Each name stands for a flat space through zero: a line, a plane or more. A row that begins with a name and a colon came from that space; any other row is followed by the name of the space it lies nearest, among the names in its block.
zp-gp: [-20  -9  20   5 -11  29   5  10 -25 -12   9  44  -7  -2   6  -5   9   0
  -9  21 -30   5   6 -16  -5  -7   7 -15]
nr-jg: [  0  -9  71  15   7  25  32  49 -40 -18  15   8  23  15 -24 -27  49  10
 -28 -37   2  27  21  -9  11   3 -21 -25]
ql-bf: [ -7  -7 -14  10  10  20 -18  -3 -22   5 -24  41 -12 -12   0  14 -11  24
  11  29 -21  15   1  13 -29  12   6  10]
zp-gp: [ 29  13 -23  11  26  37  66 -20  30  -8  -4 -34  13  60 -17  46  -6   3
  19 -59  42 -57 -13 -10 -30 -23  52  45]
ql-bf: [ -4  -2  18 -13  -8  -2  -4  13   3   0   5 -11   4 -13   5  -4   7  -4
   4  17 -12  10  -6  -1  -4 -11   0   0]
ql-bf: [-11   9  26  -5 -11 -14  11   3   5  -8  31 -17   5  21  20 -14  13 -19
  -8  -5 -11 -13   1   0  44 -27   4 -23]
dt-rt: [-36   5 -24 -18 -68  48  -2  -4   9  45  32   3  -8  -9   7  23 -26 -32
  17  -4 -46 -18 -10 -21 -40 -40  34  -6]
zp-gp: [ 14   1  -7 -11   6 -25  -3  -1  20   2  -7 -32   7  -8  -3   2   0   2
   9   5  12   0  -9  10   3   2  -3  14]
nr-jg: [ -2   3 -25 -27 -33 -24  -8  -7  34  21  12 -42   6 -19   2   5 -12 -19
  16  11 -10 -12 -17   2   1 -16   6   8]
zp-gp: [ -1   2 -14  -9 -22  15   0  11   6  38   0 -27  13  -8 -17  19  -6   5
  22 -17 -14   7  -8  16 -32 -11  10  14]
ql-bf: [-14   5   6  15  10   8 -10  -7 -21  -4   0  33 -11  17  20   1  -4  10
   0  14 -21   2   7  16  15  -7   9 -13]
dt-rt: [-23 -15 -23 -18 -58  49 -25   3   3  22   7  37 -26 -60 -12  -5 -29 -43
 -18   2  -2  11   2 -72 -72  18 -15 -10]
zp-gp: [ 28  20   7  13  41 -45  -1  -8  15  -2  -6 -49  10  30   2 -12   5   3
  -9 -49  54  -1   8  27  43  12 -22  -1]
zp-gp: [ 12   7   0   3  14 -12   5  -3   8  -1  -3 -21   6  12  -1   1   2   2
   1 -18  19  -4   0   9  10   1  -2   5]
dt-rt: [ -3 -12  -6  -7  -2 -23 -10   8 -10   3 -11   3  11 -16  -5   4  12  31
  22  50 -42  15  -9  39  11  -1   3   9]
nr-jg: [ -1   2  -5 -15 -14   4 -14   1  15  14   0 -16  -4 -20   3   3 -13 -15
   5   3   4   6  -7 -12 -23  -3  -1   6]
nr-jg: [ -4   3  49   3   9 -21  11  19 -12 -20  20 -11  13  19  12 -24  31   1
 -13   0  -9   8   8  13  51 -14 -10 -24]
nr-jg: [ 10  -8 -95  19   2   1  17 -48   3   9 -25  32  -4  19 -26  40 -27  32
  25   2  -7 -45  -6  22 -10  20  30  32]
rq-tb: [  8   0  19   1   6  -6  23   9   2 -13   9 -16  13  14  -7  -7  19  -1
  -7 -16  10  -6   2  -3  18  -5  -2  -3]
dt-rt: [  4  11 -25  13   1  -8 -18  -3  -7  40 -10 -16   6   8 -12   8 -13  16
  11 -36   4  13   7  40  -1  11  -9   0]
ql-bf: [  0  10  20  -7  19  14 -43   7   3  12 -20  -3 -20 -25  24   2 -21  -9
   3  12  16  33  -3  -6 -41   3  -9   6]
rq-tb: [  2  -9 -44   0  -3   5 -14 -15   1  13 -23  20  -8 -20 -12  18 -20  15
  15  21  -8   0  -6   6 -31  18   5  20]
dt-rt: [  0 -18   5 -17  -6 -19   1   8   2 -21  -5   6   6 -26  -3  -5  16  11
   9  59 -28   5 -12   2   7   0   1   9]
bh-tc: [ -7  15  10   3 -15 -17 -11   2   1  20  24 -23   2  11   7 -20  -1 -22
 -16 -43  12   4  13   5  33  -3 -21 -30]
bh-tc: [ 32  -2 -15  -5  19 -47  -3  13  12  20 -25 -57  31  -9 -32   5  14  36
  23 -10  14  20  -7  54   8  19 -18  27]
rq-tb: [  9  -3  -3 -23  -5  19  14  13  21  13 -12 -35  15 -11  -9  34   0  12
  38  23 -18  -1 -26  10 -50 -26  33  42]
ql-bf: [ -4  25  28  13  33   4 -33  -9  -3   1  -3   2 -24  18  41  -8 -20 -16
 -13 -18  29  14  10   0   6  -4  -8 -16]
nr-jg: [ -6   3  60 -15  -1   1 -14  27   2 -12  14 -15  -4 -20  19 -27  13 -27
 -20   5  11  27   2 -28   0  -9 -21 -20]
bh-tc: [-11  14  -7  -9 -22 -22 -16  -5  14  27  20 -31   3   5  16  -3  -9 -15
   8  -9 -14  -4  -3  20  26 -20   1 -13]
rq-tb: [ -1  -5  -1   5   6  23  10   1  -9  -5  -8  19  -2   5  -3  14   0  12
   7  10 -10  -3  -2  -2 -20  -3  15  11]
bh-tc: [ -6   0  21 -10  -2  18  17   8   4  -8   8  -6   5   9  11  13   8   0
  14  20 -21  -8 -12  -2 -10 -31  27  10]
rq-tb: [ -3  -8 -60  26  -9 -26 -10 -32 -19   3  -4  47 -10   3 -19 -14 -12   9
 -20 -16   5 -14  21   8  38  45 -26 -22]
nr-jg: [  2   7 -28  22  24 -32  10 -29 -10  -8  -4  12   4  45  11  11   2  32
  14  11 -20 -26   2  54  58  -6  19   0]
dt-rt: [-27  20  12  21  -2  44   3  -4 -25  24  16  21  -7  47  26  21 -11   5
  12 -22 -34  -8   8  25   0 -38  35 -15]
ql-bf: [ -5 -20  -9  -4 -32 -16  50   8  -7 -15  25   1  31  13 -30  -3  37  16
   5  14 -44 -28  -4  12  43 -12  14  -4]
dt-rt: [ 24   7  23  -2  32 -30  37  -6  27 -41   9 -40  13  34   8  -7  21  -7
  -8 -13  38 -30  -6  -7  43 -13   7   8]
bh-tc: [-26   7   6  -5 -19  20 -13 -13   1  -2  20  25 -23   2  35  -1 -18 -28
  -6  19 -20 -12  -1 -24   0 -24  16 -18]
bh-tc: [ -8  10  96  -7  41  32 -24  28  -9 -36  -4  12 -24  -9  53 -17   6 -22
 -18  31  17  38   0 -36 -25 -21  -4 -11]
dt-rt: [ -9   0  17  23  15  42 -19   2 -31  -7 -10  57 -27  -5   6 -12 -13  -9
 -30 -20  24  21  22 -36 -31  27 -20 -20]
rq-tb: [ 10  -6 -10  -3 -10  -2  43   5   8   0   9 -26  27  21 -26  14  20  14
  15 -15 -11 -23  -8  15   9 -15  20  16]
nr-jg: [  1 -16 -11 -29 -29 -27  12 -12  35 -34  19  -6  -5 -31   1 -20   4 -38
 -17  33   9 -27 -12 -55  16   3  -7  -3]
zp-gp: [  8  -2  33  -8   6  13  30  27   0  -2   3 -31  25  13 -11  12  26  16
  17  -1 -13   4 -10  15 -10 -26  19  17]
rq-tb: [ 14  -3  32  -3  37   9 -19  10   1 -27 -26  11 -17 -25  11 -10  -2  -4
 -14  18  38  27   0 -30 -34  21 -18  11]
ql-bf: [ 13   5  -2   1  17   4 -14  -1   8   5 -17 -10  -7 -10  -2   2 -12  -3
  -3 -16  33  12   1  -8 -26  16 -12  11]
zp-gp: [-13   1   2 -14 -38   2 -29  31 -11  58   3 -28  16 -31 -16   2   0   9
  20  -6 -37  41  -1  35 -24  -6 -13  -5]
bh-tc: [ -6   8  68   3  21  25  -3  22 -12 -23   9   7 -11   6  26 -19  11 -20
 -24  -8  19  21   9 -30  -6 -11  -9 -19]
rq-tb: [-35  18 -23 -40 -58  25 -40   2  26  77  13 -43  -2 -23  34  48 -40 -11
  65  44 -80   7 -34  40 -53 -70  53  22]
bh-tc: [ 12 -17  -6   6  -2  25  59  11  -7 -15   0   4  26  21 -39  19  27  25
  10 -11 -10 -24  -5  -2 -13  -5  25  23]
[ -6  22  14   3  23   5 -45  -2  -3  27 -15 -10 -16   3  35  11 -25   4
  15   4   0  27  -1  31 -16 -12   3   1]
nr-jg
[ -3   4 -23  -6 -28 -27   9  -5  12  22  20 -32  17  10 -10  -1   4  -4
   8 -19 -14 -16  -2  22  33 -11   1  -7]
rq-tb
[-18  11  25  12  -3 -14  18  -6 -13 -17  35   8   3  45  27 -15  17  -7
 -12  -5 -24 -22  10  14  70 -29  11 -34]
ql-bf
[ 17   5  61 -16  36  -3 -21  23  16 -26 -14 -26 -10 -26  21 -20   6 -20
 -16  11  47  34  -4 -32 -23   5 -24   5]
rq-tb
[ 17 -20  31  12  49 -19 -11  11 -24 -54 -32  43  -9 -24  -4 -29  22  22
 -27  39  26  30  11 -15   9  47 -37  -2]
dt-rt
[-36  21  47 -19 -29  39  -6  20   2  31  34 -25   1  17  44  19  -4 -20
  27  14 -57   5 -14  15 -14 -76  44  -9]
rq-tb
[-12  10  -2  23  -3  22  -5  -4 -23  17   8  25  -9  21   1  -4  -9  -4
 -15 -43   5   2  19   1   4   6  -7 -24]
zp-gp
[  5 -19  -7   0 -25   3  44  12  -4 -11  14   1  23   1 -41  -7  27   3
 -10 -18  -5 -17   3 -17   8   8  -3  -1]
nr-jg
[-22  -8 -13  -1 -24   8 -27  -6 -15   5   3  43 -19 -26   7 -10 -13 -10
 -10  26 -23  10   6 -16  -6  12 -11 -19]
zp-gp
[-13  43  35   3  40 -34 -68  -6   1  33  -6 -38 -15  26  75   6 -24   8
  27  20 -18  33  -4  79  37 -40   8 -12]
nr-jg
[ 17 -24  12 -36  -3 -44  27   6  35 -54   4 -25  14 -30  -5 -14  30  -8
   0  67  -1 -17 -24 -28  23  -4   1  20]
dt-rt
[ -1   5   0   4  19   3 -19 -12   0  -9 -12  18 -19  -3  20   1 -15  -3
  -3  16  10   4   0  -7  -7   5   0   1]
nr-jg
[ -8   6  -8  -3 -16  10   3  -3   5  16  11  -8   1   7   3   9  -7  -8
   8 -10 -11  -9  -3   2  -5 -16  13  -1]
dt-rt
[ 29 -21 -31   0  15  12  44   1   7 -15 -29  -2  21  -1 -46  30  14  36
  22   8   6 -18 -14   3 -37  15  21  49]
rq-tb
[  3  -3 -83 -21 -39 -37 -28 -23  30  51 -11 -33   6 -35 -20  20 -30   6
  34  14 -19  -7 -17  33 -12  11   0  23]
rq-tb
[ 24  -8  18  -2  29  -6  14  20   0 -11 -23 -23  19  -4 -19   7  21  28
  13   7  11  16  -7  18 -15   7  -2  27]
bh-tc
[-16   6  61  24  10  20   6  31 -47  -2  17  21   8  29   6 -21  29  11
 -20 -29 -16  27  24  17  28  -9 -12 -37]
zp-gp
[ 20  -7  -2 -22  33   8 -53   3  21  -3 -53   0 -27 -66  10  10 -30   0
  11  52  35  41 -17 -25 -83  30 -15  40]
rq-tb
[  4  -7 -20   3  -8   3  21  -3  -1   1   0   2  10   7 -20   9   6  11
   6  -6  -7 -14  -2   4  -1   3   9   9]
bh-tc
[-26  10 -12   1 -13   9 -52 -14 -10  25  -1  32 -30 -19  32  -1 -34 -14
   0  21 -20  17   5   2 -11   0  -5 -19]
rq-tb
[  0   0  26  11  16  41 -10  18 -21   3 -15  23 -10  -8  -4   0  -3   3
 -11 -18  17  28  10 -17 -44  14 -10  -1]
nr-jg
[ 13 -28 -58  29   6  10  58 -28 -18 -38 -11  63   6  25 -47  11  13  30
 -11  -5   3 -49   9 -16  12  37  13  13]
nr-jg
[  0  -5   4   6   1  20  33   5  -8  -8   4   6  12  22 -11  14  14  14
   8  -4 -15 -15  -2   4  -3 -14  23   9]
rq-tb
[ 32  -8 -38   3  12  -1  12  -6  16   6 -26 -18   8 -13 -42   9  -7   7
  -2 -39  52  -4   0 -15 -35  39 -16  28]
ql-bf
[  3  -3   8  27  10   6  34  14 -34   3   3   8  26  39 -27   3  29  37
   2 -33 -17  -1  14  39  27   1   4  -6]
nr-jg
[ 15   7  35  -5  28 -43 -43   5  12 -22  -7 -15 -18 -31  19 -48  -2 -31
 -41  -9  65  33  14 -31  22  37 -60 -25]
rq-tb
[  3  11  33  -5  20 -16 -33  11   3   2  -7 -20  -7 -13  23 -15  -3  -8
  -6   4  18  31   2   6   3   2 -21  -8]
bh-tc
[-17  22 -12  15 -16  35  -4  -8  -9  43  15  -3  -5  33  10  19 -23  -8
   9 -51 -10  -8   8  16 -12 -23  20 -11]
dt-rt
[  6   3 -22  -8  14 -33 -49 -13  11  12 -26  -5 -15 -31  15  -1 -23   6
  11  35   6  22  -6  20  -6  19 -17   9]
bh-tc

Each name stands for a flat space through zero: a line, a plane or more. A row that begins with a name and a colon came from that space; any other row is followed by the name of the space it lies nearest, among the names in its block.
jjhp: [-15 -33  -8 -12  32 -16  21  32  10 -15  -3  32   9   5   5  18  40 -23
  11 -11 -31  22  30   5   7 -11 -10  41]
tzll: [  0   0  22  -3 -29  26  -2 -15 -40 -18  12  -2  -9   5  11  12 -25  -5
  16   7  31   3 -23 -16  12  -5 -13  -8]
jjhp: [ 29   9   2 -22  10   1 -14  22  10  -8  10  11   7  19  10   5  13   5
 -10   4 -34  -2   8  -3   2 -12  -4  34]
rhrf: [-30 -31 -10  15 -33  -8  12 -28 -43 -37  12 -20 -30 -23 -16 -24   8  -2
  35  15 -15  41 -50  29  38   4 -16 -29]
tzll: [ -7 -29   3 -19  15  10 -15  -3  -4   3  10   5  10   4   2  13  21  19
  -8   3 -10  16   6  10   3   6 -14  17]
rhrf: [ 11  18  12  16  13  16 -33  -8 -16 -46  -1 -15   8  41 -17 -12  -7  -5
  32 -29  15 -20 -19  10  13  20  20  21]
rhrf: [-30 -11 -76  24  40 -60 -14 -22  58   8 -54  80   5  -2 -32   9 -12 -96
 -17  -2 -34  16  17  22 -48  16  -2 -23]
czbd: [-19 -11 -22  18  44 -27  21  12  44  29 -24  -1  17  -7 -13  -4  24 -14
  -9 -30  -4 -11  31  11 -16  13  22   5]
jjhp: [  1  -1 -12  12  13  -5   4 -11   5   1  -7 -11   6  11  -6  -2  -4 -26
   3 -24  -1  -8 -18   4   3  10   9   2]
tzll: [ -7  -1  22  20 -21  15  16  -9 -41 -34  16 -55 -14   0  -7 -26   4  19
  42 -17  18  -1 -39  10  42   7  12  -4]
tzll: [ 21  -7   7 -37 -10  29 -32 -17 -21  -2  12  44   8  26  25  46 -30 -27
 -21  20   3  10 -11 -25 -13 -11 -35  15]
czbd: [-25 -32 -22  11  60 -20  45   9  49  59 -26  -5  32  -6   1  22  24 -35
 -23 -52  10 -15  32  -3 -19  13  17  13]
fbgm: [ -6  -8 -18  18  22 -14  -3 -12  14   0  -6 -32   6   3 -21 -24  18   3
   4 -25 -17  -4 -17  28  10  21  19   0]
fbgm: [ -6   4   4  10   7 -14  23  28   7 -13  -4  -5  -4  -6  -3 -13  21   4
  19  -8  -7  -2  18   3  10  -8  13  12]
jjhp: [ 23 -16 -18 -29   5   0 -32 -19  11  22  18 -12   6   3   1  -3  15  25
 -38  15 -53  15 -24  20   2   6 -16   6]
fbgm: [ 35  36  -1  17   7   9 -25 -19   6  -4   0 -48   9  32 -12 -25 -18   1
  -1 -32   1 -38 -38   6   7  20  30   4]
czbd: [ 15  18   3 -15   4   0 -25  23   2 -34  -6  60   2  25   7  20  -9 -25
   7  15 -10   2  27 -14 -16 -16 -11  28]
crsg: [ 27  22 -28   9  19  -7 -53 -28  19 -14 -10  -3  10  35 -23 -16 -14 -20
 -10 -15 -29 -16 -31  22  -9  24  14   4]
jjhp: [ 13  -8 -10 -28  -7   2 -35 -12   7  17  13  10   0  -7   2   1   6  32
 -34  34 -33  17  -3  13  -9   1 -20  -5]
jjhp: [ 20  17 -11  14  -6   7 -16 -39   1  17   1 -44   3  11  -9 -17 -26  -5
 -15 -18   4 -22 -50   6   3  20  14 -22]
jjhp: [-41 -44 -30   4   4 -14  -8 -40   4  26 -10  12  -3 -28 -16   5   3  -5
 -17  15  -2  32  -8  26 -12  21 -18 -38]
rhrf: [ 30  37   0  -1  -7   3 -12   1  10   4  -5   9   2  17   7   3 -29 -17
 -12   1   4 -24  -3 -19 -15  -7   7   0]
jjhp: [ 12  29   1   6 -22   9 -25 -22  -2   8  -3  -4  -6   0  -5  -8 -34   8
 -11  15  21 -15 -12  -6 -16   7   4 -30]
fbgm: [-17  11  -6   5   8 -21  23  32  25   5 -28  66   0 -11   8  24 -10 -42
   1  10  18  -2  58 -25 -34 -20  -2  -1]
fbgm: [-23 -23 -24  -4   7 -14 -12 -18  16  23 -12  29   1 -19  -8  10   1  -5
 -22  19  -7  20  13  12 -23   9 -15 -22]
crsg: [-19  -5 -14  14   6 -24  27  12  18   8 -15   9  -5 -20  -6  -7  10 -13
   4  -1  -5   5  19   4  -6  -4   6 -10]
rhrf: [ 20 -15   5 -19  42  26 -67 -16  -6 -31  12  -5  29  56 -12   9  19  14
   1 -27 -19  -3 -15  25   9  30   1  51]
czbd: [-16 -26  -9   4  24  -9  39   4  14  29  -8  -5  12  -8   7  16  14 -26
  -7 -27   4   0   8  -6   0   0   2   7]
crsg: [  4  -8  12  -6  -3  15   4  -6 -10  12  13 -29   4  -1   6   0   5  22
  -5  -7   7  -3 -12  -1  12   3   0   2]
rhrf: [-17 -19 -11  -4 -33 -16  37  -4  -7  22   6   2 -23 -45  10  -3   1   1
 -10  32 -14  29  -8  -2   5 -19 -21 -34]
czbd: [  3  14   1  10 -15 -12   9   8   9  10   7 -41 -13 -25 -10 -39  17  51
  -2  12 -16  -3  -2  17  11   0  16 -19]
fbgm: [ 28  37 -22  -5  -7   8 -64 -48  26  39 -17  26  11  15  -5  12 -61 -15
 -54  21  16 -26 -11 -10 -53  19  -2 -38]
czbd: [-21 -14 -15  16  -5 -40  59  35   6 -18  -3  -3 -22 -32  -5 -25  38 -12
  28   2 -39  24   8  13  25 -22   3   2]
rhrf: [  5  -7  12 -17   7  10   4  12   5  20   9  -5   9  -3  12  10  13  25
 -15   2   1  -2  17  -7  -2  -5  -4  12]
rhrf: [ 74  69  16 -24 -41  21 -14   5   5  26  13  -1  -3  18  34   9 -56  -2
 -40  23   1 -40 -17 -49 -18 -30  -2  -4]
crsg: [ 44  14 -26 -18  -3 -36  40  44  20 -15   7  20 -12   8  22  -4  18 -54
  -5   3 -89  11 -13 -12  19 -46 -10  40]
tzll: [  4 -11  12 -30  -2  20 -28  -1 -10   2  10  34   7   8  14  29  -4  13
 -16  24   5  12  17 -10 -13  -5 -24  12]
fbgm: [-29 -28   7  -8   1  -3  38  24 -12  -8  -5  44  -3 -12  18  33   9 -33
  16   5  15  22  32 -20  -1 -22 -20  13]
fbgm: [-16 -19  32 -21 -21  13  43  39 -33 -20  13  37 -11 -13  32  33   9  -8
  24  20  17  24  31 -32  13 -38 -27  21]
tzll: [  8 -31  12 -31  -7  36 -23 -28 -41 -11  22  12   7  24  19  38 -13 -17
  -4   3   5  20 -34 -10  12   0 -34  18]
czbd: [ 19  11   9 -15  18  23 -30 -10  15  33  -2   4  25  21   9  23 -18  10
 -33  -9  25 -26  14 -16 -27  12   3   8]
crsg: [ 17   0 -13   3  14  -5  -5 -12  13  13   5 -37   8   9  -7 -17  10   6
 -12 -20 -25 -10 -27  15  10  12  12   6]
crsg: [ 35   1  33 -40 -31  32  10  19 -40 -16  35   3  -6  14  40  26  -6   4
   0  18 -10   9 -17 -32  24 -35 -29  32]
crsg: [ 11   4 -18   9 -11 -11  30 -12   0  11  -3 -11  -8  -2   8   0 -18 -48
  -4 -12 -12  -3 -36 -11   8  -9  -1 -11]
tzll: [-43 -20  23  -2  -6   9   4  11  -7  12   0  10  -3 -35  -3   4  17  58
   5  26  41  15  50   4 -12   4  -6 -20]
tzll: [-24 -47   2  14   3  12  26 -31 -38 -12  15 -58  -1   1  -6  -7  18  -8
  28 -37   6  16 -57  20  46  19  -1   1]
czbd: [  8  12  -8  -5  50  -8 -12  22  53  33 -23  29  32  18   1  20   7  -9
 -29 -21   5 -28  55 -10 -39   7  17  26]
crsg: [ -5   7 -16  10   4 -18   1   4  14  -8 -15  24  -4  -1  -8  -3  -5 -26
   3   3  -8   2   9   2 -11  -2   3  -5]
[ 12  -3 -24   8  11  -3 -15 -36   9  16  -3 -27   8  13 -11  -8 -11 -20
 -17 -21 -15  -9 -42  14   1  21   7 -10]
jjhp
[ -5  25  40   2 -21  13 -15  30 -16 -29  13 -14 -13 -13  -7 -28  15  80
  26  26  22  -5  35   6   8  -3  13  -1]
tzll
[ -6  22  26   8 -51  26  11 -15 -43 -12   0  16 -19  -7  16  18 -57 -22
  18  20  64  -6 -13 -38  -5 -14 -12 -35]
tzll
[ 32  50 -17  28   9  -1 -26 -26  16  -7 -24  -3  10  41 -12  -6 -52 -59
  -2 -33  18 -45 -32 -11 -18  17  27  -7]
jjhp
[-21   3   5   6  -1   2 -18  -1  -2 -13 -13  33  -2  -3  -9   7 -11   1
  10  14  28   3  27  -1 -19   6  -2 -12]
crsg
[-31 -43  26 -27   4  26 -20   1 -21   4  17  14   7 -14   5  22  27  61
  -3  25  21  28  34   9  -2   7 -24   7]
tzll
[  7  -4   8 -16 -11   7   7  12 -18 -20   7  29  -5   9  17  21  -6 -25
   9  10  -5  12   0 -18   6 -20 -19  17]
czbd
[-53 -84 -31 -20  41 -24   8  -4  21  31  -3  27  13 -31  -8  20  59  11
 -22   8 -38  54  30  36  -6  13 -28   6]
rhrf
[  8  -3  33 -19  16   0  41  76  -5 -36  13  16   4  11  24  12  47   8
  32 -11 -18   5  49 -18  25 -36   0  68]
jjhp
[-34 -19  14   0  38  -7 -19  32  28   7  -3  -7  15 -20 -24 -21  61  91
   3   4   3   5  72  35 -10  21  19  13]
crsg
[ 24  25   7  11 -24  16 -32 -24 -36 -52  11 -22 -12  31 -11 -20 -26 -10
  29  -5  -1  -8 -56   7  24   8   5   0]
rhrf
[ 18  21   8 -27   2   3 -36  24  20   5  -1  49   6   5   8  14  -2  26
 -24  35  -8  -2  48 -11 -32 -12 -10  12]
tzll
[-11   4  27  -3  12  -5  36  67  -3 -40  -6  44   0   6  15  18  24 -15
  39  -5  10   2  62 -24   5 -31   2  46]
jjhp
[-16 -14 -22   5  14 -55  80  61  40  17 -10   7 -11 -43   7 -16  54 -10
   3   0 -54  18  43   4  10 -34   6  13]
crsg
[-11  -7 -11  14  25 -12  15  -3  30  38 -11 -29  13 -13 -10 -11  15  13
 -16 -23   5 -14  10  11  -8  16  20  -9]
czbd
[-17  -2 -15  17   9   3 -53 -37 -14 -45 -18  34   1  28 -28   4 -25 -37
  23  -4  16   6 -17  19 -11  28  -2  -9]
czbd
[  8 -30  17 -27 -12  26 -17 -13 -36 -12  36 -31  -2   4   8  -1  22  45
   0  11 -20  24 -32  15  32   3 -21  16]
rhrf
[ -5  -9 -22  29 -11  -7  51 -43  -3  44  -6 -57  -5 -17   2  -8 -26 -45
 -10 -35  16 -13 -63  -6  14   9  10 -41]
crsg
[ 13  10   2   7   0   1  -8  -3  -1  -7   9 -39  -1   5 -10 -26  11  27
   5 -10 -14  -9 -19  16  16   9  15   3]
fbgm
[ 15  26   3  21  20   3  14   8   6 -14 -17  -1  13  35   2   9 -22 -57
  19 -47  25 -36  -5 -22  -2   1  24  22]
fbgm
[ -6  -7   6   6  -7   7   8  -9 -18  -8   5 -17  -4  -1   0  -3  -2  -1
  13  -7  10   3 -18   1  14   3   0  -4]
tzll
[-24 -24   8  -6  -3 -10  32  29  -8 -11   6  10 -10 -24   5   0  33  15
  18  13 -10  26  26   4  14 -16 -10   9]
fbgm
[  9  18 -15   2   4  -5 -28 -12  14  -2 -15  31   3  13  -7   6 -24 -26
 -11   7   0  -8   3  -3 -24   5   0  -7]
jjhp
[ 31   6  23 -23 -15  38 -32 -17 -32 -12  25 -14   5  28  15  14 -18  15
  -5   3   7  -6 -32 -11  12   0 -13  16]
crsg
[  4  -3 -15 -10  38  -8 -19   6  36  21 -15  31  23  15  -2  19   6 -15
 -26 -10  -9  -9  31   0 -29   8   3  19]
rhrf
[-28 -37  -2  -6   7  -6  19   4  -1  14   4  -2   0 -24   1   4  29  19
  -1   6  -6  24  14  12   7   0 -11  -2]
rhrf
[-11   2  14  11  -8   3   7   6 -11 -11   4 -21  -7 -10  -7 -17   9  28
  18   0  13  -1   3   7  12   3   9  -6]
tzll
[-19   7 -36  16  20 -40  21  10  51  33 -39  51   4 -19  -6  11 -11 -51
 -21   2  -1  -5  42  -9 -43  -5   6 -21]
rhrf
[-21 -22 -14  -6  -5 -19  31   6  13  32  -4  14  -7 -36   7   7  11  -1
 -17  19 -10  21  18  -1  -9 -12 -14 -20]
rhrf
